Here is a tiny trained network, its code and every weight. The questions are about switching its units off for an input and a class, where a switched-off unit gives its printed mean instead of its output.

import numpy as np


def w(rows, s, z=0):
    codes = np.array(rows[::2]) - 128.0
    scale = np.full(codes.shape[1], s)
    scale[-1] = z or s
    return codes * scale


def norm(h):
    return h / np.sqrt((h * h).mean(-1, keepdims=True) + 1e-5)


def f(y):
    return y / 2 * (1 + np.tanh(0.7978845608 * (y + 0.044715 * y**3)))


def log_softmax(a):
    a = a - a.max(-1, keepdims=True)
    return a - np.log(np.exp(a).sum(-1, keepdims=True))


def net(x, mask):
    res = np.array(x, float).reshape(1, 6) / 4 @ E
    u = 0
    for l in range(3):
        y = f(norm(res) @ A[l][:, :-1].T + A[l][:, -1])
        res = res + np.where(mask[u : u + 7], y, B[l][:, -1]) @ B[l][:, :-1]
        u += 7
    return log_softmax(norm(res)[-1] @ U[:, :-1].T + U[:, -1])


A, B = {}, {}
E = w([
[175,185,193,115,129,98,140,75,118],'x0',
[141,127,173,186,87,163,192,64,147],'x1',
[122,106,200,167,113,163,164,97,207],'x2',
[23,77,97,166,129,34,130,119,161],'x3',
[112,172,146,100,11,133,48,162,166],'x4',
[107,178,158,163,153,146,88,173,159],'x5',
],0.011)
A[0] = w([
[197,147,186,81,146,122,119,119,97,56],'L0N1',
[76,102,77,179,143,50,195,81,107,1],'L0N2',
[104,130,207,125,84,124,126,135,126,73],'L0N3',
[184,59,167,105,98,203,226,70,124,46],'L0N4',
[113,76,205,172,143,185,158,131,111,110],'L0N5',
[141,192,252,148,37,163,137,102,142,78],'L0N6',
[83,81,163,131,90,74,121,109,165,79],'L0N7',
],0.013,0.0064)
B[0] = w([
[175,194,114,91,198,73,121,86,163,180],'L0N1',
[87,187,114,179,77,2,208,92,5,210],'L0N2',
[124,100,187,149,163,137,67,135,177,155],'L0N3',
[246,11,83,125,82,191,203,115,144,247],'L0N4',
[136,150,80,101,144,175,169,130,251,202],'L0N5',
[149,205,186,197,61,134,56,174,115,254],'L0N6',
[151,51,186,64,169,60,98,138,127,184],'L0N7',
],0.011,0.0085)
A[1] = w([
[62,118,115,150,120,175,105,90,114,38],'L1N1',
[137,150,254,121,63,152,89,113,147,97],'L1N2',
[112,110,64,140,94,153,71,177,74,3],'L1N3',
[82,113,42,122,107,160,78,156,115,50],'L1N4',
[68,114,116,47,110,155,134,188,110,14],'L1N5',
[21,107,107,181,185,145,170,92,176,88],'L1N6',
[130,214,164,174,51,209,113,102,105,74],'L1N7',
],0.016,0.0037)
B[1] = w([
[113,101,141,139,162,133,128,142,119,120],'L1N1',
[70,161,217,120,78,147,72,120,180,255],'L1N2',
[171,104,85,104,110,77,81,162,179,190],'L1N3',
[166,66,93,117,138,105,72,101,160,185],'L1N4',
[148,112,89,134,148,131,74,142,145,165],'L1N5',
[97,189,122,115,171,104,196,243,163,180],'L1N6',
[186,200,110,253,130,133,122,164,78,237],'L1N7',
],0.015,0.0091)
A[2] = w([
[75,108,106,165,110,112,143,122,92,120],'L2N1',
[176,172,162,41,196,128,90,103,54,107],'L2N2',
[97,73,30,128,133,92,78,159,86,98],'L2N3',
[92,117,133,102,132,130,31,131,128,125],'L2N4',
[4,103,70,173,137,68,149,89,61,2],'L2N5',
[31,88,165,111,110,90,121,102,138,157],'L2N6',
[136,39,131,159,120,220,161,79,124,126],'L2N7',
],0.018,0.0026)
B[2] = w([
[177,121,198,87,204,122,116,139,114,166],'L2N1',
[18,172,83,72,118,216,97,101,88,174],'L2N2',
[227,115,59,127,124,96,109,181,138,250],'L2N3',
[153,53,82,150,156,168,118,62,153,201],'L2N4',
[183,183,222,94,153,44,108,221,5,234],'L2N5',
[44,45,121,71,129,60,143,79,101,183],'L2N6',
[88,83,120,145,132,147,232,36,71,201],'L2N7',
],0.014,0.011)
U = w([
[200,59,19,117,132,111,72,143,171,120],'0',
[162,203,195,216,66,185,88,118,163,186],'1',
[83,194,61,61,153,196,110,94,85,82],'2',
[173,88,100,157,110,191,253,51,122,200],'3',
[33,61,186,107,98,82,91,86,190,58],'4',
[50,158,106,150,171,136,216,206,217,2],'5',
[139,128,140,87,162,16,161,175,49,203],'6',
],0.013,0.0037)

Each question gives the input, the list of numbers given to net, and the class t.
The units are the neurons (one row each of A and B). Each row of codes is followed by its name. A weight is (code - 128) times the scale printed after its matrix; where a second scale follows, it is the last column's (A, B and U).
mask holds one flag per neuron, layer by layer. A switched-off neuron (its flag False) gives its mean, the last column of its row in B, instead of its output. The means were averaged over made-up inputs and are rounded, as every weight is.
A unit's drop is (log p(t) with every unit on - log p(t) with that unit switched off) / (log p(t) with every unit on - log p(t) with every unit switched off).
The circuit of an input: a set's keep is (log p(t) with only the set's units on - log p(t) with every unit switched off) / (log p(t) with every unit on - log p(t) with every unit switched off). Starting from the 12 units with the biggest drops (on a tie, the unit counted first), units are removed one at a time, each time the one whose removal leaves the highest keep (on an exact tie, the one counted first), for as long as the keep stays at least 0.8.
circuit, biggest first: the units of the circuit, biggest drop first
unit that matters most: the unit with the biggest drop
k most important neurons: the k neurons with the biggest drops, biggest first
top k neurons in layer l: the k neurons of layer l with the biggest drops, biggest first
drop of u: that unit's drop, to one decimal
input [3,-3,-8,-8,-4,7], class 2: most important neuron => [L2N2]
input [-2,0,-6,-7,4,-6], class 2: 2 most important neurons => [L0N1 L2N2]
input [5,-4,3,4,7,4], class 4: circuit, biggest first => [L1N2 L2N6]
input [5,-2,7,3,-6,0], class 3: 3 most important neurons => [L0N4 L0N5 L2N5]
input [1,-5,2,-6,-1,5], class 2: circuit, biggest first => [L0N1 L2N2]
input [7,-4,-7,-5,8,-7], class 2: 2 most important neurons => [L2N2 L0N1]
input [-4,7,8,-6,-2,2], class 3: 2 most important neurons => [L0N4 L2N7]
input [7,7,-8,8,6,2], class 4: 2 most important neurons => [L0N7 L2N6]
input [6,3,-5,-5,-1,-2], class 1: 2 most important neurons => [L0N6 L0N7]
input [8,-6,-5,3,5,-7], class 0: top 4 neurons in layer 0 => [L0N2 L0N6 L0N7 L0N3]
input [-8,7,-4,7,6,-4], class 6: 2 most important neurons => [L0N2 L2N5]
input [8,-8,-6,-7,3,7], class 2: drop of L2N2 => 0.2
input [1,3,-1,-2,-7,0], class 3: drop of L1N6 => 0.0
input [7,0,4,1,-1,1], class 1: unit that matters most => L0N6
input [1,0,8,4,-1,-5], class 3: drop of L0N4 => 2.2
